Below is a small trained network, with its code and all its weights. Each question gives an input and a target symbol and asks what happens when units are switched off, that is, made to give their printed mean instead of their output.

import numpy as np


def w(rows, s, z=0):
    codes = np.array(rows[::2]) - 128.0
    scale = np.full(codes.shape[1], s)
    scale[-1] = z or s
    return codes * scale


def f(y):
    return y / 2 * (1 + np.tanh(0.7978845608 * (y + 0.044715 * y**3)))


def softmax(a):
    e = np.exp(a - a.max(-1, keepdims=True))
    return e / e.sum(-1, keepdims=True)


def log_softmax(a):
    a = a - a.max(-1, keepdims=True)
    return a - np.log(np.exp(a).sum(-1, keepdims=True))


def net(x, mask):
    ids = ['γεζθλμξστφ'.index(c) for c in x.split()]
    T = len(ids)
    res = E[ids] + P[:T]
    u = 0
    for l in range(3):
        q, k, v = (res @ M[l].T for M in (Q, K, V))
        z = softmax(np.where(np.tri(T) > 0, q @ k.T / 3**0.5, -1e9)) @ v
        res = res + np.where(mask[u], z, O[l][:, -1]) @ O[l][:, :-1]
        u += 1
        y = f(res @ A[l][:, :-1].T + A[l][:, -1])
        res = res + np.where(mask[u : u + 4], y, B[l][:, -1]) @ B[l][:, :-1]
        u += 4
    return log_softmax(res[-1] @ U[:, :-1].T + U[:, -1])


Q, K, V, O, A, B = {}, {}, {}, {}, {}, {}
E = w([
[103,118,146,99,158,165,143,136],'γ',
[132,125,182,77,118,161,130,126],'ε',
[132,129,165,110,172,134,138,125],'ζ',
[112,77,174,126,122,158,140,144],'θ',
[86,113,174,145,138,182,141,119],'λ',
[146,74,182,150,152,101,147,137],'μ',
[128,187,120,122,203,118,169,111],'ξ',
[143,184,139,117,97,137,178,125],'σ',
[101,143,154,132,112,68,92,87],'τ',
[163,127,67,83,137,7,164,142],'φ',
],0.016)
P = w([
[125,157,90,154,130,163,47,232],'0',
[151,131,173,133,162,140,81,200],'1',
[162,152,186,130,158,133,97,180],'2',
[165,129,189,143,140,130,122,162],'3',
[77,118,146,127,130,147,149,143],'4',
[100,122,146,102,139,133,153,124],'5',
[101,116,147,96,141,123,162,107],'6',
[130,109,153,113,128,110,170,87],'7',
[126,105,150,113,127,103,177,65],'8',
[134,116,140,95,123,122,180,44],'9',
[118,107,126,95,121,130,186,28],'10',
[130,95,116,83,117,120,189,10],'11',
],0.012)
Q[0] = w([
[116,101,106,155,106,141,123,155],'0.h0',
[161,189,48,150,104,175,26,136],'0.h0',
[158,115,9,157,89,123,32,144],'0.h0',
],0.012)
K[0] = w([
[163,195,114,122,177,136,134,181],'0.h0',
[120,125,139,171,137,131,82,237],'0.h0',
[132,140,125,144,143,184,93,255],'0.h0',
],0.0096)
V[0] = w([
[63,178,129,248,71,85,76,32],'0.h0',
[106,102,90,75,2,176,75,168],'0.h0',
[164,243,114,99,81,41,18,108],'0.h0',
],0.0062)
O[0] = w([
[33,103,208,83,156,125,189,202,136],'0.h0',
[123,169,137,132,33,100,116,163,4],'0.h0',
[144,178,213,61,159,138,172,255,91],'0.h0',
],0.0084,0.0035)
A[0] = w([
[224,181,199,61,115,167,166,90,253],'0.n0',
[146,120,41,205,2,111,58,55,86],'0.n1',
[119,66,76,133,168,206,111,55,202],'0.n2',
[61,108,60,207,131,130,113,200,140],'0.n3',
],0.0063,0.0059)
B[0] = w([
[48,94,72,221,147,122,138,170,254],'0.n0',
[77,134,148,1,73,73,166,192,141],'0.n1',
[106,155,109,151,122,134,58,75,247],'0.n2',
[170,150,169,53,83,134,62,77,122],'0.n3',
],0.0089,0.0063)
Q[1] = w([
[210,119,124,2,100,184,193,100],'1.h0',
[15,7,53,129,130,87,163,34],'1.h0',
[112,183,135,111,93,108,247,132],'1.h0',
],0.006)
K[1] = w([
[88,117,217,149,177,204,52,131],'1.h0',
[50,55,89,163,110,84,255,51],'1.h0',
[128,66,145,83,112,120,65,116],'1.h0',
],0.0066)
V[1] = w([
[73,251,9,195,66,183,215,178],'1.h0',
[157,30,188,68,85,17,179,231],'1.h0',
[217,194,20,104,235,1,108,128],'1.h0',
],0.006)
O[1] = w([
[208,150,198,131,68,159,254,67,4],'1.h0',
[46,62,54,176,38,125,161,89,94],'1.h0',
[171,42,88,11,124,158,142,175,85],'1.h0',
],0.0079,0.0032)
A[1] = w([
[187,129,188,105,125,175,116,189,167],'1.n0',
[78,52,155,84,166,231,175,156,75],'1.n1',
[137,154,168,71,156,125,255,152,50],'1.n2',
[47,113,195,150,167,115,171,229,3],'1.n3',
],0.0074,0.0032)
B[1] = w([
[172,112,96,97,196,210,104,136,131],'1.n0',
[115,150,134,47,90,16,99,117,179],'1.n1',
[113,99,162,125,63,120,1,71,141],'1.n2',
[155,141,192,69,168,70,55,172,254],'1.n3',
],0.0068)
Q[2] = w([
[66,150,127,69,133,71,141,2],'2.h0',
[135,168,137,84,102,139,80,136],'2.h0',
[144,214,101,51,81,81,156,78],'2.h0',
],0.0069)
K[2] = w([
[80,29,144,167,225,39,197,9],'2.h0',
[182,97,71,173,134,179,135,170],'2.h0',
[92,2,190,214,166,186,181,181],'2.h0',
],0.005)
V[2] = w([
[147,29,164,179,73,131,113,18],'2.h0',
[172,161,94,105,56,119,79,196],'2.h0',
[139,3,83,219,171,110,135,167],'2.h0',
],0.0063)
O[2] = w([
[172,95,140,199,34,103,56,207,123],'2.h0',
[108,137,80,180,119,101,144,73,94],'2.h0',
[183,1,105,179,118,207,197,248,255],'2.h0',
],0.0072,0.0043)
A[2] = w([
[121,121,72,184,100,200,138,53,152],'2.n0',
[129,253,203,170,171,170,52,59,3],'2.n1',
[65,164,182,63,104,2,123,202,15],'2.n2',
[209,155,222,136,120,182,248,115,154],'2.n3',
],0.0058,0.0071)
B[2] = w([
[195,154,18,147,22,153,153,114,172],'2.n0',
[145,86,180,106,30,64,147,170,151],'2.n1',
[144,118,70,185,103,194,158,71,254],'2.n2',
[77,146,119,141,178,165,202,253,139],'2.n3',
],0.0074,0.0062)
U = w([
[171,179,117,81,126,102,110,95,69],'γ',
[229,175,173,182,100,136,220,138,145],'ε',
[189,137,161,53,196,193,137,62,56],'ζ',
[161,124,54,208,123,125,16,80,170],'θ',
[44,157,217,91,147,34,93,190,253],'λ',
[115,95,120,132,159,196,79,245,207],'μ',
[171,151,140,27,140,141,117,78,24],'ξ',
[238,125,228,137,43,109,146,70,64],'σ',
[13,138,44,153,108,124,185,2,29],'τ',
[168,63,66,11,52,82,199,103,32],'φ',
],0.0047,0.0024)

Each question gives the input, a string of symbols that net reads in full, and the target symbol t.
The units are the heads (3 rows each of Q, K, V and O) and the neurons (one row each of A and B). Each row of codes is followed by its name. A weight is (code - 128) times the scale printed after its matrix; where a second scale follows, it is the last column's (O, A, B and U).
mask holds one flag per unit, layer by layer, with each layer's heads first. A switched-off unit (its flag False) gives its mean, the last column of its rows in O or B, instead of its output. The means were averaged over made-up inputs and are rounded, as every weight is.
A unit's drop is (log p(t) with every unit on - log p(t) with that unit switched off) / (log p(t) with every unit on - log p(t) with every unit switched off).
The circuit of an input: a set's keep is (log p(t) with only the set's units on - log p(t) with every unit switched off) / (log p(t) with every unit on - log p(t) with every unit switched off). Starting from the 12 units with the biggest drops (on a tie, the unit counted first), units are removed one at a time, each time the one whose removal leaves the highest keep (on an exact tie, the one counted first), for as long as the keep stays at least 0.8.
circuit, biggest first: the units of the circuit, biggest drop first
unit that matters most: the unit with the biggest drop
k most important neurons: the k neurons with the biggest drops, biggest first
k most important neurons of layer l: the k neurons of layer l with the biggest drops, biggest first
input σ μ λ μ μ θ θ τ μ μ λ, target θ: unit that matters most : 0.n2
input μ μ μ μ μ θ λ μ μ γ σ, target μ: 2 most important neurons : [2.n3; 1.n1]
input ε τ τ τ μ θ, target τ: 2 most important neurons : [2.n2; 1.n3]
input τ τ μ λ, target τ: circuit, biggest first : [0.h0; 2.h0]
input σ μ θ μ θ θ μ ζ, target θ: 2 most important neurons : [1.n3; 0.n1]
input θ μ ξ μ μ ξ ζ, target ζ: circuit, biggest first : [1.h0; 0.h0; 0.n2; 2.h0]
input ζ σ γ θ, target ε: 3 most important neurons : [0.n0; 2.n3; 1.n3]
input λ μ τ θ θ μ μ τ μ γ, target λ: 3 most important neurons : [2.n2; 1.n1; 2.n0]
input σ τ σ ζ τ ζ μ μ τ ε, target μ: circuit, biggest first : [2.h0; 1.n1; 0.h0; 1.n3]
input σ σ ζ, target σ: circuit, biggest first : [1.h0; 2.h0; 2.n1]
input μ σ λ μ ε ζ τ θ μ μ θ, target θ: circuit, biggest first : [0.h0; 0.n2; 1.h0]
input ξ μ μ, target ζ: circuit, biggest first : [1.h0; 2.h0]
input τ θ σ μ, target τ: circuit, biggest first : [2.h0; 0.h0]
input θ ε ζ, target θ: 2 most important neurons : [0.n1; 1.n3]
input μ θ μ γ, target θ: circuit, biggest first : [0.h0]
input μ ξ ζ μ λ ξ τ τ μ μ μ, target τ: 3 most important neurons : [1.n3; 1.n1; 0.n2]
input μ τ σ μ τ σ σ μ μ σ ξ, target ε: circuit, biggest first : [1.h0; 0.n0; 2.n3]
input μ λ μ γ τ μ μ ζ φ ε φ μ, target φ: 2 most important neurons of layer 1 : [1.n1; 1.n3]
input τ μ ζ μ μ μ λ ξ, target ζ: 2 most important neurons : [0.n2; 0.n0]
input τ λ γ μ φ γ, target φ: circuit, biggest first : [1.h0; 1.n1]
input ζ μ μ μ μ μ ζ τ, target μ: circuit, biggest first : [2.h0; 0.h0]
input ξ γ σ ξ γ φ λ μ τ μ ξ, target λ: circuit, biggest first : [0.h0; 2.n2]
input λ μ σ τ λ γ θ γ λ, target σ: 2 most important neurons : [2.n1; 0.n2]
input τ τ λ, target τ: circuit, biggest first : [0.h0; 2.h0; 0.n0]
input λ μ τ ζ, target λ: unit that matters most : 2.h0
input θ σ τ θ μ γ τ τ τ λ, target λ: circuit, biggest first : [0.h0; 1.n3]
input τ θ μ μ σ τ ζ θ ξ ξ μ, target ζ: unit that matters most : 1.h0
input μ ζ μ λ μ μ τ φ ε θ, target φ: 3 most important neurons : [0.n0; 0.n2; 1.n1]
